Each row has a name. Each question is about the rows just above it.

[ 75  51 123 132  93  96 120  94 181  91  86] = (5)
[ 76 101 148 127  74 135 136 117 141 145 105] = (87)
[ 88 128 145 126 113 144 109 131 107 117 138] = (36)
Count the entries of [75 51]:
2
Count the entries of [88]:
1
How many entries does [ 76 101 148 127  74 135] have?
6
How many entries does [ 88 128] have?
2
Count the entries of [ 76 101 148 127  74 135 136 117]:
8
Count the entries of [ 75  51 123 132  93  96 120]:
7

[123 151  85 176 106 119 132 132 154 122 125 111  89 186 178 103 137  92
 144 101 174  97 127 168 134  83 158 137 154 128 151 122 172  95 147 145
 116 145 105 127 161 111 134 147 133 128 106 124 130 125 158 119  93 142] -> (89)
[119  85 119 153 133 108 116 159 141 154 148 112  71 151 166 108 142 121
 153 135 137 129 132 174 131  94 110 134 182 158 168 112 133  77 162 110
 117 141  75 118 139 115 147 111 132  75 140 146  83 111 154 134 139 129] -> (115)
[142  82 166  68 117 118 137 150 126 149 161 129 124  92 142 101 112 141
 161 143 117 173 150 128 120 149 111 133 132 170 113 114  92 142 132 116
 137 131 112 116 135  96 192  98  98 117 179 122 111 122  73 113 159 111] -> (126)
Number of entries in [119  85 119 153 133 108 116 159 141 154]:
10
Number of entries in [123 151  85 176 106 119 132 132 154 122 125 111  89 186 178 103 137  92
 144 101 174  97 127 168 134  83 158 137 154 128 151 122 172  95 147 145
 116 145 105 127 161 111 134 147]:
44
Count the entries of [123 151  85 176 106 119 132 132 154 122 125 111  89 186 178 103 137  92
 144 101 174  97 127 168 134  83 158 137 154 128]:
30
Count the entries of [123 151]:
2
How many entries does [142  82 166  68 117 118 137 150 126 149 161 129 124  92 142 101 112 141
 161 143 117 173 150 128 120 149 111 133 132 170] have?
30
Count the entries of [142  82 166  68 117 118 137 150 126 149 161 129 124  92 142 101 112 141
 161 143 117 173 150 128 120 149 111 133 132 170 113 114  92 142 132]:
35
Number of entries in [123 151  85 176 106 119 132 132 154 122 125 111  89 186 178 103 137  92
 144 101 174  97 127 168 134  83 158 137 154 128 151 122 172  95 147 145
 116 145 105 127 161 111]:
42

[ 78  87 180 132 159 154] : (125)
[ 78 118 149 117 140 117] : (205)
[101  98 192 176 184 157] : (133)
[152  92 135 147 158 172] : (96)
[125 159  89 126 129  80] : (194)
[136 143 164 194 171 130] : (177)
[138 140  93 106 101 119] : (153)
[ 67  83 191 137 168 152] : (35)
[160 144 103 145 120 133] : (174)
[131 103 135 117 145 143] : (75)
[ 88 127 148 144 159 109] : (93)
How many entries does [125 159] have?
2
Number of entries in [136 143 164 194 171]:
5

[130 135 129 137 124 113 124 125 121 131 129 142 130 124 139 131 125 130
 126 143 144 127 125 129 128 135 123 140 127 119 114 138 118 148 110 124
 125 130] : (28)
[130 135 129 137 124 113 120 125 121 131 129 142 130 124 139 131 125 130
 126 143 144 127 125 129 128 135 123 140 127 119 114 138 118 148 110 124
 125 130] : (12)
[126  97 131 152 148  90 136 127 104 127 123 182 129 122 128 139 131 103
 129 130 131 178 119 128 138 117 121 129 130 124 125 142 124 129  85 113
 132 122] : (53)
How many entries does [126  97 131 152 148  90 136 127 104 127 123 182 129 122 128 139 131 103
 129 130 131 178 119 128 138 117 121 129] have?
28
Count the entries of [126  97]:
2
Number of entries in [126  97 131 152 148  90 136 127 104 127 123 182 129 122 128 139 131 103
 129 130 131 178 119 128 138]:
25

[156 130 125 178  45 188 141]  (134)
[156 130 125 178  45  46  95]  (33)
[ 79 123 131 135 142 183 165]  (114)
[ 66 120 131 181 164 203 167]  (23)
How many entries does [ 66 120 131 181 164 203] have?
6
Count the entries of [ 66 120 131 181 164 203 167]:
7
How many entries does [156 130 125 178  45] have?
5
Count the entries of [156 130 125 178  45 188]:
6
How many entries does [156 130 125 178  45 188 141] have?
7

